Here is a tiny trained network, its code and every weight. The questions are about switching its units off for an input and a target symbol, where a switched-off unit gives its printed mean instead of its output.

import numpy as np


def w(rows, s, z=0):
    codes = np.array(rows[::2]) - 128.0
    scale = np.full(codes.shape[1], s)
    scale[-1] = z or s
    return codes * scale


def f(y):
    return y / 2 * (1 + np.tanh(0.7978845608 * (y + 0.044715 * y**3)))


def softmax(a):
    e = np.exp(a - a.max(-1, keepdims=True))
    return e / e.sum(-1, keepdims=True)


def log_softmax(a):
    a = a - a.max(-1, keepdims=True)
    return a - np.log(np.exp(a).sum(-1, keepdims=True))


def net(x, mask):
    ids = ['γδηθμξφ'.index(c) for c in x.split()]
    T = len(ids)
    res = E[ids] + P[:T]
    r = res
    for j in range(3):
        rows = slice(2 * j, 2 * j + 2)
        q, k, v = (r @ M[0][rows].T for M in (Q, K, V))
        z = softmax(np.where(np.tri(T) > 0, q @ k.T / 2**0.5, -1e9)) @ v
        o = O[0][rows]
        res = res + np.where(mask[j], z, o[:, -1]) @ o[:, :-1]
    y = f(res @ A[0][:, :-1].T + A[0][:, -1])
    res = res + np.where(mask[3:7], y, B[0][:, -1]) @ B[0][:, :-1]
    return log_softmax(res[-1] @ U[:, :-1].T + U[:, -1])


Q, K, V, O, A, B = {}, {}, {}, {}, {}, {}
E = w([
[177,118,100,75,152],'γ',
[85,184,56,143,139],'δ',
[131,180,77,78,6],'η',
[235,85,199,114,133],'θ',
[157,117,211,60,168],'μ',
[63,122,214,125,121],'ξ',
[126,22,121,158,63],'φ',
],0.019)
P = w([
[67,13,2,37,112],'0',
[97,55,55,81,117],'1',
[136,117,110,109,142],'2',
[150,146,149,141,136],'3',
[160,168,178,162,133],'4',
[162,178,200,178,134],'5',
[162,188,216,183,130],'6',
[162,196,228,203,131],'7',
[172,206,237,208,128],'8',
[166,210,253,215,113],'9',
],0.0067)
Q[0] = w([
[2,171,168,250,158],'h0',
[58,130,92,108,207],'h0',
[196,184,232,93,88],'h1',
[193,10,106,113,99],'h1',
[98,113,254,89,74],'h2',
[241,47,194,80,131],'h2',
],0.0063)
K[0] = w([
[159,198,153,9,2],'h0',
[45,149,142,83,32],'h0',
[235,144,131,113,64],'h1',
[131,49,189,185,112],'h1',
[70,160,198,69,47],'h2',
[220,132,131,36,80],'h2',
],0.0077)
V[0] = w([
[132,65,123,192,78],'h0',
[152,92,181,167,196],'h0',
[151,231,53,171,65],'h1',
[220,184,168,116,151],'h1',
[109,61,124,187,254],'h2',
[78,97,205,144,80],'h2',
],0.01)
O[0] = w([
[137,63,91,147,141,122],'h0',
[162,144,184,195,145,106],'h0',
[208,129,193,200,62,134],'h1',
[203,79,60,97,158,140],'h1',
[78,56,177,129,255,12],'h2',
[35,108,135,99,36,132],'h2',
],0.0094,0.011)
A[0] = w([
[85,181,59,235,91,2],'n0',
[117,23,202,68,98,62],'n1',
[162,204,106,176,61,29],'n2',
[131,121,254,215,221,187],'n3',
],0.0096,0.0072)
B[0] = w([
[254,139,238,168,128,162],'n0',
[248,100,221,177,151,146],'n1',
[58,33,147,65,201,255],'n2',
[46,127,3,109,160,131],'n3',
],0.009,0.016)
U = w([
[82,167,2,30,60,224],'γ',
[255,255,240,170,99,193],'δ',
[183,130,178,99,109,2],'η',
[205,46,129,140,190,14],'θ',
[17,132,179,112,155,94],'μ',
[114,152,207,55,220,57],'ξ',
[99,19,103,182,141,95],'φ',
],0.0071,0.0093)

Each question gives the input, a string of symbols that net reads in full, and the target symbol t.
The units are the heads (2 rows each of Q, K, V and O) and the neurons (one row each of A and B). Each row of codes is followed by its name. A weight is (code - 128) times the scale printed after its matrix; where a second scale follows, it is the last column's (O, A, B and U).
mask holds one flag per unit, heads first, then neurons. A switched-off unit (its flag False) gives its mean, the last column of its rows in O or B, instead of its output. The means were averaged over made-up inputs and are rounded, as every weight is.
A unit's drop is (log p(t) with every unit on - log p(t) with that unit switched off) / (log p(t) with every unit on - log p(t) with every unit switched off).
The circuit of an input: a set's keep is (log p(t) with only the set's units on - log p(t) with every unit switched off) / (log p(t) with every unit on - log p(t) with every unit switched off). Starting from all 7 units, units are removed one at a time, each time the one whose removal leaves the highest keep (on an exact tie, the one counted first), for as long as the keep stays at least 0.8.
units of the circuit, in order: the units of the circuit, biggest drop first
unit that matters most: the unit with the biggest drop
top k neurons: the k neurons with the biggest drops, biggest first
which heads matter: for each layer, one digit per head in row order, 1 if its drop is at least 0.15 and else 0, layers parted by /
drop of u: that unit's drop, to one decimal
input η μ η δ η, target δ: units of the circuit, in order -> [h1]
input μ θ δ η η η η θ δ γ, target γ: top 3 neurons -> [n0, n1, n2]
input η δ ξ η η θ, target γ: units of the circuit, in order -> [h2, n0, h1]
input γ η ξ μ, target γ: top 2 neurons -> [n0, n1]
input γ μ θ, target θ: units of the circuit, in order -> [h2, h1]
input η η η μ θ, target γ: units of the circuit, in order -> [h2, h1]
input δ γ θ ξ η δ, target δ: top 3 neurons -> [n2, n0, n3]
input η θ φ μ, target γ: units of the circuit, in order -> [h2, n0]
input θ η μ γ ξ ξ φ, target γ: which heads matter -> 010
input η ξ ξ μ θ γ φ φ, target δ: which heads matter -> 100
input η η ξ φ ξ φ η, target δ: which heads matter -> 110
input ξ η ξ, target δ: which heads matter -> 011
input φ η θ η γ η ξ, target γ: which heads matter -> 101
input ξ μ δ, target δ: unit that matters most -> n2
input ξ δ η ξ, target δ: which heads matter -> 111
input η γ γ ξ, target γ: which heads matter -> 100
input γ μ η γ, target δ: which heads matter -> 101
input δ ξ φ γ γ μ δ θ, target θ: top 2 neurons -> [n3, n1]
input ξ η δ φ, target γ: drop of n3 -> 0.0
input γ η θ γ γ γ, target δ: drop of h1 -> 0.1
input φ φ γ ξ η θ γ μ μ φ, target δ: drop of h0 -> 0.8
